Below are the code and all the weights of a small trained network. Each question names an input and a class and asks about switching units off, where a switched-off unit gives its printed mean instead of its output.

import numpy as np


def w(rows, s, z=0):
    codes = np.array(rows[::2]) - 128.0
    scale = np.full(codes.shape[1], s)
    scale[-1] = z or s
    return codes * scale


def f(y):
    return np.maximum(y, 0)


def log_softmax(a):
    a = a - a.max(-1, keepdims=True)
    return a - np.log(np.exp(a).sum(-1, keepdims=True))


def net(x, mask):
    res = np.array(x, float).reshape(1, 6) / 4 @ E
    y = f(res @ A[0][:, :-1].T + A[0][:, -1])
    res = res + np.where(mask, y, B[0][:, -1]) @ B[0][:, :-1]
    return log_softmax(res[-1] @ U[:, :-1].T + U[:, -1])


A, B = {}, {}
E = w([
[105,128,155,129,93,53,225,70,72],'x0',
[96,83,109,206,146,209,231,253,121],'x1',
[197,157,73,74,209,113,162,181,108],'x2',
[70,190,32,208,50,2,103,144,172],'x3',
[134,161,211,129,195,85,148,60,172],'x4',
[101,34,102,141,210,110,83,107,193],'x5',
],0.0079)
A[0] = w([
[100,228,79,111,86,68,93,121,119,3],'neuron 0',
[168,59,163,155,156,2,106,9,146,121],'neuron 1',
[190,206,160,99,87,143,128,203,83,37],'neuron 2',
[77,115,225,194,111,129,137,52,162,135],'neuron 3',
[115,194,163,115,60,156,114,169,89,126],'neuron 4',
[116,66,197,80,236,192,127,130,156,130],'neuron 5',
[69,137,121,172,36,74,184,160,67,121],'neuron 6',
[138,110,93,126,112,115,100,38,92,149],'neuron 7',
[93,134,59,163,122,123,80,157,202,12],'neuron 8',
],0.0081,0.0047)
B[0] = w([
[148,102,105,141,75,161,138,176,124,212],'neuron 0',
[141,230,211,1,227,138,82,86,135,255],'neuron 1',
[110,133,90,100,155,87,130,106,149,188],'neuron 2',
[123,90,136,123,129,39,43,65,222,208],'neuron 3',
[183,181,210,78,160,112,109,101,142,191],'neuron 4',
[161,105,91,105,56,174,186,180,25,252],'neuron 5',
[201,160,119,101,101,219,208,109,64,250],'neuron 6',
[144,232,176,64,167,130,154,112,138,194],'neuron 7',
[101,50,97,157,150,123,119,148,180,181],'neuron 8',
],0.009,0.0093)
U = w([
[127,222,198,116,197,43,124,44,178,251],'0',
[78,74,90,151,46,55,72,155,194,30],'1',
[128,187,150,119,63,183,255,171,20,88],'2',
],0.0085,0.0035)

Each question gives the input, the list of numbers given to net, and the class t.
The units are the neurons (one row each of A and B). Each row of codes is followed by its name. A weight is (code - 128) times the scale printed after its matrix; where a second scale follows, it is the last column's (A, B and U).
mask holds one flag per neuron, in row order. A switched-off neuron (its flag False) gives its mean, the last column of its row in B, instead of its output. The means were averaged over made-up inputs and are rounded, as every weight is.
A unit's drop is (log p(t) with every unit on - log p(t) with that unit switched off) / (log p(t) with every unit on - log p(t) with every unit switched off).
The circuit of an input: a set's keep is (log p(t) with only the set's units on - log p(t) with every unit switched off) / (log p(t) with every unit on - log p(t) with every unit switched off). Starting from all 9 units, units are removed one at a time, each time the one whose removal leaves the highest keep (on an exact tie, the one counted first), for as long as the keep stays at least 0.8.
circuit, biggest first: the units of the circuit, biggest drop first
unit that matters most: the unit with the biggest drop
top k neurons: the k neurons with the biggest drops, biggest first
drop when u is switched off: that unit's drop, to one decimal
input [-2,-2,3,1,-3,3], class 1: circuit, biggest first -> (neuron 1; neuron 6)
input [-8,-7,-1,8,-5,-5], class 1: top 4 neurons -> (neuron 0; neuron 8; neuron 1; neuron 5)
input [6,-6,3,-6,-6,-1], class 0: unit that matters most -> neuron 6
input [-3,1,5,8,-6,1], class 1: top 2 neurons -> (neuron 8; neuron 5)
input [-8,4,-8,7,5,-6], class 1: top 2 neurons -> (neuron 1; neuron 8)
input [3,-8,-1,4,-7,-3], class 2: top 2 neurons -> (neuron 0; neuron 6)
input [-1,-2,4,-4,6,-1], class 2: top 2 neurons -> (neuron 5; neuron 3)
input [0,1,6,7,-7,2], class 1: top 2 neurons -> (neuron 8; neuron 5)
input [3,1,8,-4,6,7], class 2: drop when neuron 5 is switched off -> 1.5
input [-1,6,0,3,1,8], class 1: drop when neuron 6 is switched off -> 0.1
input [-6,-6,-3,-3,-5,-8], class 0: drop when neuron 6 is switched off -> 0.1
